How the objects are linked:
NS: ψ>TB, ζ>ZG, π>LT, γ>FZ, α>FH
GJ: ψ>HQ, ζ>LP, π>CP, γ>ZR, α>NZ
BL: ψ>MR, ζ>FJ, π>LF, γ>CN, α>SN
FB: ψ>PF, ζ>MT, π>RG, γ>DG, α>PR
HC: ψ>NG, ζ>FR, π>PG, γ>HF, α>QJ
JJ: ψ>ML, ζ>GJ, π>JH, γ>TC, α>QT
NZ: ψ>GJ, ζ>LJ, π>TC, γ>DH, α>RC
LG: ψ>NL, ζ>PF, π>NQ, γ>RG, α>BB
NT: ψ>DR, ζ>QC, π>MH, γ>MQ, α>MM
LQ: ψ>LD, ζ>BF, π>GB, γ>HR, α>FG
HJ: ψ>MM, ζ>PG, π>QS, γ>BZ, α>LD
JB: ψ>GG, ζ>SN, π>TR, γ>HS, α>HQ
FS: ψ>PJ, ζ>DN, π>JM, γ>SR, α>MP
JL: ψ>BP, ζ>MD, π>RL, γ>JN, α>JF
ML: ψ>HZ, ζ>HQ, π>HT, γ>CP, α>JJ
QF: ψ>QT, ζ>RC, π>ZC, γ>GS, α>CZ
BF: ψ>SZ, ζ>SC, π>ZP, γ>JR, α>JZ
SZ: ψ>PG, ζ>HF, π>BZ, γ>QJ, α>BF
FR: ψ>MH, ζ>MQ, π>GN, γ>MM, α>QS
TJ: ψ>MZ, ζ>BQ, π>ZH, γ>ZT, α>SJ
LS: ψ>RN, ζ>ZC, π>DR, γ>QC, α>MQ
NJ: ψ>ZC, ζ>GS, π>QC, γ>CZ, α>NG
CZ: ψ>QF, ζ>DR, π>NJ, γ>MH, α>GN
ZT: ψ>CH, ζ>PZ, π>TJ, γ>CR, α>PQ
PR: ψ>FB, ζ>TL, π>QG, γ>LL, α>DT
QB: ψ>SC, ζ>LD, π>JR, γ>GB, α>MG
LC: ψ>RL, ζ>JN, π>SL, γ>JF, α>MT
QS: ψ>FR, ζ>HP, π>HF, γ>HJ, α>RQ
QL: ψ>SF, ζ>PB, π>DD, γ>LM, α>RD
MT: ψ>LC, ζ>NL, π>RJ, γ>NQ, α>TL
MB: ψ>PC, ζ>QT, π>RN, γ>ZC, α>QC
JR: ψ>QJ, ζ>RQ, π>BF, γ>QB, α>RR
RJ: ψ>SL, ζ>JF, π>PF, γ>MT, α>DG
PJ: ψ>DD, ζ>LM, π>JG, γ>RD, α>FS
HR: ψ>ZP, ζ>JR, π>LQ, γ>JZ, α>TT
DC: ψ>PZ, ζ>ZH, π>CR, γ>BD, α>DQ
FL: ψ>SJ, ζ>BT, π>MR, γ>FJ, α>CN
QH: ψ>QG, ζ>LL, π>ZG, γ>DT, α>CH
DR: ψ>RC, ζ>MB, π>GS, γ>LS, α>NT
TQ: ψ>CN, ζ>CG, π>SN, γ>QM, α>CQ
SR: ψ>RD, ζ>GP, π>FS, γ>BP, α>RL
FC: ψ>GB, ζ>HR, π>MG, γ>FG, α>SQ
BQ: ψ>DT, ζ>NS, π>CH, γ>PZ, α>CR
NL: ψ>JN, ζ>DM, π>JF, γ>QP, α>LG
RL: ψ>SR, ζ>NF, π>MP, γ>JL, α>LC
HT: ψ>CQ, ζ>GH, π>LP, γ>ML, α>JH
MR: ψ>LZ, ζ>PQ, π>MN, γ>FL, α>BL
CP: ψ>GH, ζ>DJ, π>ML, γ>GJ, α>TC
HL: ψ>JH, ζ>TC, π>PC, γ>QT, α>ZC
CG: ψ>JC, ζ>LF, π>DZ, γ>GG, α>TR
QJ: ψ>HC, ζ>QS, π>SZ, γ>SC, α>JR
CH: ψ>QH, ζ>LT, π>MZ, γ>BQ, α>ZT
ZH: ψ>FZ, ζ>CH, π>FH, γ>TJ, α>LZ
RN: ψ>DH, ζ>HL, π>RC, γ>MB, α>LS
RR: ψ>JR, ζ>GB, π>JZ, γ>MG, α>MS
JF: ψ>JL, ζ>PH, π>LC, γ>NL, α>NQ
MN: ψ>BD, ζ>SJ, π>DQ, γ>MR, α>LF
QT: ψ>JJ, ζ>NZ, π>HL, γ>NC, α>QF
ZR: ψ>DJ, ζ>HT, π>GJ, γ>LJ, α>DH
MG: ψ>QB, ζ>LQ, π>RR, γ>FC, α>PB
LP: ψ>BS, ζ>HZ, π>DJ, γ>HT, α>LJ
LM: ψ>MS, ζ>SQ, π>QL, γ>TZ, α>DN
LD: ψ>HJ, ζ>SZ, π>RQ, γ>ZP, α>LQ
PC: ψ>LJ, ζ>JJ, π>DH, γ>HL, α>MB
FZ: ψ>GF, ζ>QH, π>NS, γ>MZ, α>ZH
FJ: ψ>PQ, ζ>DQ, π>FL, γ>JC, α>DZ
PM: ψ>LF, ζ>CN, π>GG, γ>SN, α>HS
JH: ψ>HT, ζ>CP, π>LJ, γ>JJ, α>HL
NQ: ψ>JF, ζ>QP, π>MT, γ>LG, α>BG
RG: ψ>QP, ζ>RJ, π>LG, γ>FB, α>QG
GM: ψ>SQ, ζ>DD, π>TZ, γ>JG, α>HH
ZC: ψ>HL, ζ>NC, π>MB, γ>QF, α>NJ
GF: ψ>BG, ζ>QG, π>TB, γ>ZG, α>FZ
MZ: ψ>ZG, ζ>DT, π>FZ, γ>CH, α>TJ
TC: ψ>CP, ζ>ZR, π>JJ, γ>NZ, α>NC
BP: ψ>DN, ζ>HH, π>SR, γ>NF, α>JL
MP: ψ>FS, ζ>BP, π>CF, γ>RL, α>SL
LL: ψ>DG, ζ>BG, π>PR, γ>TB, α>LT
JM: ψ>JG, ζ>RD, π>HH, γ>FS, α>CF
DZ: ψ>FJ, ζ>HG, π>CN, γ>CG, α>QM
DH: ψ>ZR, ζ>JH, π>NZ, γ>PC, α>RN
BD: ψ>FH, ζ>TJ, π>DC, γ>LZ, α>MN
DG: ψ>RJ, ζ>NQ, π>FB, γ>TL, α>LL
TT: ψ>HR, ζ>RR, π>FG, γ>SF, α>DD
DN: ψ>LM, ζ>GM, π>RD, γ>GP, α>BP
CN: ψ>FL, ζ>JC, π>BL, γ>DZ, α>TQ
PF: ψ>DM, ζ>LC, π>QP, γ>RJ, α>FB
SQ: ψ>FC, ζ>TT, π>PB, γ>TH, α>GM
GH: ψ>TR, ζ>HS, π>HZ, γ>HQ, α>CP
DJ: ψ>HS, ζ>CQ, π>HQ, γ>LP, α>ZR
TR: ψ>CG, ζ>PM, π>QM, γ>JB, α>GH
DT: ψ>PR, ζ>TB, π>QH, γ>LT, α>BQ
MH: ψ>GS, ζ>LS, π>CZ, γ>NT, α>FR
JN: ψ>NF, ζ>CF, π>JL, γ>PH, α>NL
TB: ψ>TL, ζ>BB, π>LL, γ>GF, α>NS
PZ: ψ>LT, ζ>FZ, π>BQ, γ>FH, α>DC
SJ: ψ>TJ, ζ>CR, π>LZ, γ>PQ, α>FL
SC: ψ>HF, ζ>HJ, π>QJ, γ>RQ, α>QB
PH: ψ>MD, ζ>MP, π>JN, γ>DM, α>QP
CQ: ψ>TQ, ζ>TR, π>BS, γ>HZ, α>HT
GB: ψ>RQ, ζ>ZP, π>QB, γ>LQ, α>FC
LJ: ψ>LP, ζ>ML, π>ZR, γ>JH, α>PC
RD: ψ>QL, ζ>TZ, π>PJ, γ>DN, α>SR
SL: ψ>MP, ζ>JL, π>DM, γ>LC, α>RJ
MS: ψ>RR, ζ>FC, π>SF, γ>PB, α>LM
SF: ψ>JZ, ζ>MG, π>TT, γ>MS, α>QL
SN: ψ>BL, ζ>DZ, π>PM, γ>TQ, α>BS
RQ: ψ>QS, ζ>BZ, π>SC, γ>LD, α>GB
NG: ψ>NJ, ζ>MH, π>RF, γ>GN, α>HC
DQ: ψ>DC, ζ>LZ, π>BT, γ>MN, α>HG
NF: ψ>GP, ζ>JM, π>BP, γ>MD, α>JN
QC: ψ>MB, ζ>QF, π>LS, γ>NJ, α>RF
HZ: ψ>QM, ζ>JB, π>CQ, γ>GH, α>ML
QG: ψ>RG, ζ>DG, π>BB, γ>PR, α>QH
TZ: ψ>PB, ζ>TH, π>LM, γ>GM, α>GP
GP: ψ>TZ, ζ>JG, π>DN, γ>HH, α>NF
NC: ψ>TC, ζ>DH, π>QT, γ>RC, α>GS
HS: ψ>PM, ζ>TQ, π>JB, γ>BS, α>DJ
TH: ψ>FG, ζ>SF, π>SQ, γ>DD, α>JG
BB: ψ>LG, ζ>FB, π>BG, γ>QG, α>ZG
GN: ψ>CZ, ζ>NT, π>NG, γ>FR, α>HF
DM: ψ>CF, ζ>RL, π>PH, γ>SL, α>PF
HH: ψ>GM, ζ>PJ, π>GP, γ>JM, α>MD
HG: ψ>DQ, ζ>MR, π>JC, γ>LF, α>GG
HQ: ψ>JB, ζ>BS, π>GH, γ>DJ, α>GJ
BG: ψ>NQ, ζ>RG, π>TL, γ>BB, α>GF
HP: ψ>MQ, ζ>NG, π>MM, γ>PG, α>BZ
FH: ψ>NS, ζ>MZ, π>PZ, γ>ZH, α>BD
MM: ψ>NT, ζ>RF, π>FR, γ>HP, α>HJ
BZ: ψ>HP, ζ>HC, π>HJ, γ>SZ, α>ZP
CF: ψ>JM, ζ>SR, π>MD, γ>MP, α>DM
HF: ψ>GN, ζ>MM, π>HC, γ>QS, α>SC
DD: ψ>TT, ζ>MS, π>TH, γ>QL, α>PJ
GS: ψ>NC, ζ>RN, π>QF, γ>DR, α>MH
MQ: ψ>LS, ζ>NJ, π>NT, γ>RF, α>HP
QP: ψ>PH, ζ>SL, π>NL, γ>PF, α>RG
LZ: ψ>ZH, ζ>ZT, π>BD, γ>SJ, α>MR
RC: ψ>NZ, ζ>PC, π>NC, γ>RN, α>DR
RF: ψ>QC, ζ>CZ, π>MQ, γ>NG, α>PG
CR: ψ>BQ, ζ>FH, π>ZT, γ>DC, α>BT
FG: ψ>LQ, ζ>JZ, π>FC, γ>TT, α>TH
BT: ψ>CR, ζ>BD, π>PQ, γ>DQ, α>JC
JC: ψ>BT, ζ>MN, π>FJ, γ>HG, α>CG
PB: ψ>MG, ζ>FG, π>MS, γ>SQ, α>TZ
ZG: ψ>BB, ζ>PR, π>GF, γ>QH, α>MZ
PG: ψ>RF, ζ>GN, π>HP, γ>HC, α>SZ
LF: ψ>MN, ζ>FL, π>HG, γ>BL, α>PM
GG: ψ>HG, ζ>BL, π>CG, γ>PM, α>JB
JG: ψ>TH, ζ>QL, π>GM, γ>PJ, α>JM
LT: ψ>LL, ζ>GF, π>DT, γ>NS, α>PZ
MD: ψ>HH, ζ>FS, π>NF, γ>CF, α>PH
PQ: ψ>ZT, ζ>DC, π>SJ, γ>BT, α>FJ
QM: ψ>DZ, ζ>GG, π>TQ, γ>TR, α>HZ
BS: ψ>SN, ζ>QM, π>HS, γ>CQ, α>LP
TL: ψ>MT, ζ>LG, π>DG, γ>BG, α>TB
JZ: ψ>BF, ζ>QB, π>HR, γ>RR, α>SF
ZP: ψ>BZ, ζ>QJ, π>LD, γ>BF, α>HR

The rows follow the links: the fewer symbols apart two objects are, the more alike their rows tend to be.

Each row is also shifted at random along 11 hidden directions that mean nothing.

Some objects, each with a row of numbers:
JF: (67, 19, -28, -19, 24, -6, -3, 1, -28, -38, -65, 24, -24, -60, -7, -17, -10, -11, -63, -27, 54, -22, 13, 9, -52, 18, 90, 4, -17, 34, -51, -49, -23, 14, 49, 50, 17, -30, -36, -28, 2, 45, -46)
CZ: (-13, 13, -11, 47, 3, -9, 17, -20, 9, -13, 10, -13, 41, -2, -5, 35, 7, -2, 62, -42, -13, -5, -11, -19, -29, 6, -4, 31, 7, 12, -55, -2, 34, 37, 8, -33, 50, 47, 25, -49, 1, 9, 2)
ZC: (-10, -2, -18, -27, 10, 4, 29, -24, -15, 32, -29, -5, 36, 44, 15, -12, 26, 75, -35, -6, -39, -41, -49, -7, 7, 16, 23, 29, -4, 6, -47, -40, 9, 64, 9, -67, -55, 40, -50, 4, -33, -34, 5)
JH: (21, -1, 23, 2, -24, 4, 4, 32, 2, 30, -31, -20, -52, -16, 28, -25, 23, -14, -10, 17, 24, -10, 27, 0, 34, -17, -9, -23, -33, 18, -3, -24, 32, -78, 14, 14, -13, -41, -10, -13, -18, 4, 13)
TL: (-49, -18, 10, 0, 21, 14, 46, -19, 11, 1, -68, -1, -56, -18, -5, 30, -15, -90, -17, 7, -25, 42, -27, 30, 49, -25, 5, -49, 4, -17, 17, 13, 20, -26, 27, -39, 0, -20, 35, 25, -23, -18, 6)
FH: (-28, -4, -4, -15, -3, 16, 39, -10, 5, -24, -45, -12, -31, -20, 7, -24, 13, 72, -27, -25, -1, -13, -9, 15, 20, 21, 15, 2, 3, 16, -9, -3, -1, 4, 0, -2, -59, 1, -56, 38, -28, -15, -26)
RG: (78, -11, -21, -42, 15, 4, -50, -11, 4, 17, 3, 39, 32, 4, -15, -24, -36, 18, -5, 37, -17, 18, -43, -24, 2, 5, -22, 9, -1, -13, 101, 14, -39, 86, -31, 54, -68, -15, -23, 15, 9, -36, -10)
FL: (-46, 18, -1, -21, -2, 30, 9, -3, 10, -5, -11, -19, 2, 1, 7, -9, -11, 4, -40, 8, 4, -16, 3, 5, -16, 6, 19, -11, -8, -26, -12, -4, -16, -3, -15, -17, -4, -6, -1, 10, -17, -1, -7)
PF: (4, -13, -12, -50, 26, 5, 11, -12, 0, 36, -10, 24, 6, 40, -9, 13, -19, -50, -22, 28, -50, 26, -47, 2, 45, -7, -14, -8, 10, -47, 50, 13, -22, 39, -12, -29, -33, -3, 17, 33, -4, -24, 8)
LS: (52, -16, -3, -3, -23, -3, -12, 24, 2, 44, -18, -2, 28, -22, 20, 13, 13, -32, 0, 52, 27, -12, 13, -25, 84, -55, 14, -1, -28, -9, 12, -3, 47, -62, -31, -10, 26, -53, -35, -34, 6, 24, 35)
ZT: (83, 10, 31, -41, -23, 18, 18, -28, 9, 11, 8, -3, -47, 27, 22, 11, -5, -45, -57, 19, -19, 13, 37, 7, -50, 38, 19, 54, -28, -14, -43, -61, -14, -15, 21, 1, 21, -36, 72, -1, 76, 20, -20)
NF: (-25, -23, -13, -4, 17, -20, 42, -18, -14, -3, -50, 13, -34, -32, -8, -39, 0, 4, -3, -14, 13, 43, -27, -15, 21, -35, 9, 16, 32, 6, 5, 24, 11, 19, 19, 31, -13, -2, 18, 21, -7, 22, -2)
GG: (54, 2, 8, 1, -25, 13, 34, -40, 20, 44, -79, -19, 11, -21, 7, 11, -5, -13, 1, 0, 24, 21, 2, -29, 76, -58, 31, 44, -22, 17, 17, 4, 71, 0, -31, 3, -17, -37, -12, -29, -4, 35, -1)
ZR: (-36, -15, -23, -42, 3, 4, -8, 20, -9, 25, -71, -2, 10, -7, 26, -83, 25, 86, -18, 22, 8, -22, -42, -18, 39, -24, -13, -19, -1, 12, 40, 6, -1, 30, -35, 17, -95, -7, -75, 42, -84, -25, 9)
MG: (-8, -5, 45, 22, -3, -7, 7, 10, -13, 22, 99, -4, -9, 24, -18, -18, 3, 43, 14, -2, 24, -24, -7, -16, 14, -14, -16, -12, 25, -21, -23, 23, -14, -73, 7, -25, -7, 10, 0, -15, -9, -8, 28)
HR: (1, -24, -23, 9, -5, -12, -10, -7, -39, -9, 10, -4, -43, -25, 1, -73, 7, 94, -63, 9, 11, 33, -19, -17, -61, 3, -2, -4, 9, 25, 38, -12, -26, 47, 30, 74, -48, 23, 7, 18, 43, -45, 11)
LT: (26, -8, -28, -7, -17, 10, 41, -20, 27, -19, -15, 3, 2, -49, 4, 14, -16, -25, -3, 25, -3, 32, 29, -15, 18, 13, -2, 67, -7, -23, 5, 8, 27, -13, -12, 20, 51, -32, 35, -6, 88, 36, -11)
SJ: (70, 32, -34, -67, 7, 21, 13, -15, 2, 2, -32, 15, 51, 0, 13, -34, -8, 10, -45, 23, 9, -48, -2, -21, -29, 44, 30, 63, -14, -31, -42, -37, -27, 8, -31, -20, 7, -26, -4, -11, 10, 42, -23)
RD: (-34, -30, -18, 6, 6, -17, 46, -27, -11, 6, 8, 11, -6, 11, -15, -12, 3, 47, -10, 8, -34, 31, -18, 4, 23, 7, -24, 38, 28, 2, 26, 19, 14, 23, 25, -8, -22, 32, 13, 34, 49, -26, 14)
TH: (-16, -16, 21, 5, 10, -17, -1, -22, -18, 23, 4, 4, 1, 57, -14, 68, 2, -56, -23, -8, -28, 30, -7, 31, 35, -41, 35, -26, 15, 3, 3, 3, 4, 20, 9, -45, 14, 17, 11, 17, 3, -6, 18)
MR: (-11, 42, -18, 7, 4, 31, -19, 28, 10, -33, 48, -9, 13, 15, -11, -8, -10, 60, -8, -5, -28, -66, 20, 41, -60, 114, -50, -29, -26, 4, 19, -18, -41, -23, 12, -23, -39, 36, -36, 5, 3, -65, -22)
BF: (31, 13, 53, 60, -2, -29, -16, -18, -29, -15, 12, -25, -73, 34, -11, 48, 23, -13, 17, -105, 1, 29, 2, 29, -64, -8, 37, -47, 7, 72, -51, -36, -3, 41, 55, 14, -7, 51, 23, -23, -30, -13, -20)
CQ: (-39, 1, 22, -45, 2, 17, -19, 13, -17, -15, -33, 2, -34, 48, 37, -16, 26, 25, -106, 41, -27, -64, 34, 79, -71, 67, 28, -36, -37, 33, -53, -85, -37, -25, 58, -48, -35, -12, -31, 58, -14, -49, -11)
SQ: (42, 6, -54, -12, 31, -18, -16, -25, -39, -24, -13, 33, 43, 18, -17, -16, -4, 54, -53, -1, -26, -23, -20, 23, -81, 66, 19, 24, 5, 36, -1, -41, -37, 84, 37, -5, -18, 47, -16, 9, 38, -32, -15)
SF: (97, 0, -3, 10, 10, -21, 55, -39, -26, 37, -14, 13, 12, 15, -20, -4, 10, 38, -8, -20, -2, -22, -26, -8, 35, 16, 15, 52, 6, 30, -30, -22, 35, -19, 32, -48, -24, 17, -15, -33, 20, 3, 5)
QF: (-62, -5, -36, 18, -4, 15, 28, 4, 3, -12, 25, -16, 5, -38, 13, -63, 2, 65, -10, 31, -6, -9, -13, -34, -57, 34, -40, 31, -2, -21, -19, -7, 6, 2, 26, 6, 15, 26, 36, -18, 42, -30, 21)
LF: (4, 37, 15, 58, -46, 30, -11, 36, 31, -19, 106, -36, 0, -10, -15, 52, -12, 41, 12, -10, 9, -43, 91, 27, 0, 62, -24, 1, -46, 5, 15, 1, 18, -87, 6, 10, 25, 7, -42, -40, 75, -24, -12)
MD: (10, 19, 36, 38, 22, -20, 23, -16, -7, -43, 46, 14, -36, -25, -31, -42, -9, 48, 54, -77, 48, -22, -4, -15, -85, 30, 6, 31, 35, 32, -82, 4, -19, -8, 63, 34, 6, 26, 22, -34, -23, 31, -37)
NG: (-16, -18, 17, 16, 3, -13, -46, 32, -14, -12, -16, 2, -6, -1, 16, 12, 25, -7, 7, 11, 11, -22, 2, 30, 9, -19, 7, -72, -6, 33, -4, -10, -3, -34, 3, -17, -2, -11, -42, 12, -53, -21, 16)
DH: (19, 22, 13, 13, -10, 6, 11, 9, 20, 30, 46, -12, 11, 12, 5, -27, 0, -3, 63, -3, -3, -16, -7, -43, -18, 17, -59, 33, -6, -24, -21, 2, 16, -24, -3, -8, 10, 11, 52, -46, -5, 6, 11)
ZG: (-26, -9, 9, 25, -1, 9, 4, -25, 24, -38, 23, 0, 2, -36, -21, -17, -20, 94, 45, -40, 15, 9, -21, -22, -7, 1, -8, 25, 24, 14, 23, 44, -2, 58, -14, 49, -49, 19, -44, 8, -15, -17, -30)
CH: (-6, 6, 25, -37, -5, 11, -25, -11, 14, -26, 28, 6, 15, 21, 8, 29, -9, -10, -15, -6, 5, -7, 20, 4, -31, -1, 45, 18, 6, -22, -39, -6, -41, 35, -30, 6, 20, -17, -7, 20, -1, 34, -29)
HP: (25, -8, -20, 18, 10, -26, 7, -12, -2, 13, -26, 4, 40, 27, -1, 25, 22, -10, 69, -21, -42, 12, -37, -6, 33, 0, -41, 9, 17, 20, 12, 11, 30, 38, -22, -44, -2, 38, 8, -4, -21, -11, 16)
QC: (-7, -13, -29, 39, -37, 2, -7, -1, 5, -13, 44, -22, -1, -38, 14, 3, 1, 36, -18, 24, -4, 34, 37, -29, -51, 6, -5, 48, -23, 6, 7, -18, 26, 35, 19, 58, 49, 15, 34, -35, 113, -16, 14)
LL: (28, 2, -5, -23, 23, 12, -8, -29, 6, -39, -18, 28, 3, -20, -4, -18, -27, 1, -19, 11, 0, -8, -15, 3, -75, 39, 17, 24, 3, 1, -21, -23, -35, 44, 22, 14, 1, -13, 20, 5, 12, -2, -31)
GF: (-84, -16, -12, -18, 6, 15, -5, -6, 3, -53, -14, 2, -2, -21, 2, 18, -6, 46, -58, -4, 1, -4, 7, 31, -11, 1, 61, -14, 5, -1, -11, 2, -29, 50, 0, 11, -12, 0, -65, 49, -1, -13, -26)
QM: (-61, -3, 27, 1, -12, 17, 2, -10, 18, 15, -16, -20, 6, 27, 8, 10, 5, 31, -2, 0, -11, -11, 0, 15, 31, -19, 1, -14, -6, 9, 11, 11, 19, 8, -17, -26, -43, 5, -35, 26, -42, -25, 3)
NZ: (20, 10, -38, -17, -21, 2, 65, -19, 18, 61, 15, -17, 65, 29, 9, -6, 17, 58, 30, -5, -37, -9, -19, -61, 67, 5, -28, 110, -2, -34, -15, 5, 53, 38, -39, -38, -9, 34, -8, -31, 36, 18, 14)
PR: (31, 23, -28, -38, 50, 18, -10, 21, 0, -52, -1, 52, 54, -27, -13, -49, -20, 37, -4, 35, 15, -114, -17, 27, -54, 108, -14, -5, 0, -10, -42, -21, -59, -58, 18, -54, -9, -20, -57, 3, -39, -10, -28)
TC: (27, 14, 44, 32, -23, 2, -22, 32, 13, 23, 43, -20, -21, -11, 3, -44, 10, 59, 65, -26, 42, -31, 6, -34, 9, -11, -40, -11, -12, 22, 4, 11, 17, -46, -5, 40, -47, -6, -34, -40, -55, -8, 0)
DD: (-25, -11, 33, 9, -3, -18, -1, -20, 0, 30, 69, 2, 34, 60, -20, 84, -8, -69, 13, -4, -13, 31, 11, 0, 48, -63, 32, 12, 26, -37, -18, 31, 8, 1, -19, -45, 62, 10, 32, -6, 27, 35, 24)
JB: (-41, 10, -19, 9, -10, 14, 28, -5, 10, -14, -76, -21, -8, -18, 19, 26, 8, -47, -31, 10, -8, 1, 39, 36, -3, 13, 19, 1, -29, 21, -23, -27, 40, -23, 21, -27, 40, -9, 18, 2, 20, 12, -5)
MB: (50, 13, 17, 16, 2, -4, -60, 13, 4, 21, -23, -3, 6, -6, 7, 2, -7, -63, 47, -4, 22, 10, -17, -25, -21, -42, -7, -43, -18, 14, 20, -4, 6, 23, -16, 30, 6, -18, 23, -45, -57, 6, 7)
DZ: (-33, 16, -17, -12, -9, 28, -33, 0, 29, -5, 14, -5, 53, -25, 4, -20, -36, -33, 11, 47, 23, 13, 11, -39, -33, -22, -17, 17, -4, -50, 34, 33, -12, 16, -58, 34, 44, -25, 49, -14, 14, 29, 8)

From each start, follow one symbol. Which object do you reach?
Answer with the object's name.
start (25, -15, 29, 24, -15, -1, 26, -5, -7, 17, 13, -11, -14, -8, 11, -25, 26, 86, -2, 1, 17, -47, -4, -9, 13, 8, 7, 19, -12, 32, -53, -30, 34, -48, 36, -28, -32, 0, -46, -27, -7, -24, 12)
α NG
start (40, -9, -21, 3, 6, -18, -21, 29, -36, -3, -15, 7, -24, -25, 4, -55, 19, 35, -23, 13, 23, -7, -12, 0, -11, 8, -13, -41, 1, 25, 28, -10, -19, -33, 9, 29, -28, -6, -19, 6, -11, -19, 16)
ζ RQ
start (50, 14, -5, 3, 2, -19, 40, -5, 2, 12, 46, 15, 22, 12, -26, 32, -3, 2, 37, -39, 2, -11, 15, -15, 48, 13, 8, 64, 13, -11, -31, 14, 16, -18, 5, -11, 26, 11, -17, -31, 36, 46, -16)
ζ NF
start (-16, 1, 75, 15, -11, -5, 6, -6, 0, 9, 82, -13, -70, 48, -15, 71, -4, -41, -12, -55, -4, 27, 32, 22, 4, -27, 48, -13, 6, -8, -47, -7, -13, -7, 44, 5, 15, 7, 17, -3, 18, 11, -16)
ψ CF
start (23, 22, 36, 13, -29, 0, 12, -8, 14, 30, 37, -27, 4, 27, 10, 25, 13, 2, 34, -43, 12, -6, 24, -35, 0, -24, 23, 53, -12, 0, -66, -16, 31, 13, -5, 3, 24, 9, 12, -50, 2, 42, -8)
ψ ML
start (2, -8, -5, -25, 0, 0, -32, 22, -11, -8, 6, 10, 3, -32, -9, 2, -12, 34, -49, -6, 52, -6, 10, -9, 42, -50, 80, -18, -4, -6, 19, 15, -25, 23, -20, 63, -21, -33, -102, 6, -15, 25, -19)
α RG
start (57, -1, -58, -65, 42, 9, 51, -23, -13, 22, -69, 41, 23, 19, -6, -20, -8, 1, -55, 41, -65, -30, -56, 22, 27, 75, -17, 27, -7, -17, 21, -35, -14, 21, 25, -71, -55, 4, -16, 28, 13, -42, -7)
γ LG
start (76, 16, -14, -33, 35, -2, -7, 1, -10, 5, -22, 39, 5, 2, -16, -15, -20, -39, -4, 3, -3, -20, -29, 3, -12, 33, -1, -6, -2, -6, 8, -16, -31, 5, 17, -5, -18, -14, 1, -10, -20, 3, -18)
ζ DM
start (3, 7, 32, 6, -11, 9, -25, -6, 18, -25, -9, -12, -46, 13, 3, 54, -5, -53, 7, -36, -16, 36, 23, 33, -20, 1, 13, -36, -10, 16, 15, -6, -13, 30, -3, 25, -2, -5, 16, 21, -6, -5, -30)
ζ FZ
start (-10, 5, 30, 2, 7, 12, 37, -42, 15, -41, -36, -6, -52, -21, 4, -2, -9, -25, 3, -40, 7, 20, -4, 5, -65, 13, 25, 22, 12, 9, -69, -19, -5, 16, 33, 4, 18, -6, 61, 3, -8, 24, -35)
ζ DT
start (-13, -30, 5, 16, -3, -20, 47, -20, -2, 26, -36, -8, 2, -5, 10, -17, 30, 21, 50, -11, -2, 21, -44, -31, 71, -51, -20, 18, 32, 6, -15, 28, 49, -11, -20, -34, -11, 9, 7, 1, -37, 12, 29)
π HP
start (24, -4, -4, -46, 34, 12, -11, -17, 2, 2, -29, 36, 7, -5, -5, -20, -33, -56, -20, 39, -7, 6, -42, -8, -21, -1, 3, -8, 7, -35, 16, -1, -36, 25, -1, -6, -6, -32, 35, 11, -19, -1, -5)
ψ PF
start (-75, 34, -63, -6, 21, 33, -7, 32, 7, -55, -68, -9, 16, -62, 8, -18, -20, -66, -40, 35, 16, -24, 23, 32, -59, 45, -2, -56, -23, -22, 3, -6, -21, -42, -1, -12, 61, -17, 28, 2, -10, 6, -5)
γ LF
start (89, 11, -2, -3, 17, -25, -23, -24, -17, 29, 21, 28, 63, 47, -26, 36, -11, -28, 27, -11, -10, -5, -23, -10, 9, -9, 11, 22, 12, 3, 8, 2, -6, 38, -19, -27, 10, 19, 4, -29, 3, 17, 5)
π SF
start (33, 1, 6, -40, -7, 12, -13, 11, 5, -16, -17, 9, 7, -14, 11, -3, 4, 29, -29, 9, 28, -36, 20, 10, 27, 5, 43, 5, -11, 1, -13, -9, -19, -22, -31, 8, -19, -44, -74, 21, -18, 26, -25)
ζ NS
start (35, 27, 16, -37, -9, 24, 22, -36, 7, 14, 20, -12, 0, 61, 7, 21, -3, 15, -50, -14, -41, -18, 6, 10, -41, 50, 23, 47, -17, -16, -42, -49, -21, 40, 6, -39, -20, 17, 16, 4, 32, -11, -23)
ψ CR
start (-4, 6, -24, -12, 31, -9, 40, 16, -3, -7, -18, 26, -2, -39, -15, -39, -11, -46, 28, 5, 25, -9, -17, -15, 21, 7, -21, 6, 25, -34, -18, 27, -4, -64, 10, -10, 33, -20, 31, -10, -18, 45, 2)
ζ MD
start (-12, 25, -55, -3, 7, 13, -9, -5, 19, -15, -65, 0, 74, -26, 0, 3, -14, -20, 23, 9, 4, -13, 4, -6, -6, 12, -5, 19, -13, 2, 21, 12, 20, 35, -41, -5, 27, 2, -7, -14, -12, 24, -11)
α CQ
start (-26, 21, 8, -4, -10, -1, 37, -23, 16, 17, -28, -23, 15, 17, 18, 26, 12, -59, 26, -33, -1, 12, 14, -25, -7, -29, 27, 55, 0, -15, -85, -13, 36, 22, -7, -27, 65, 7, 60, -31, -7, 68, -6)
ψ GH
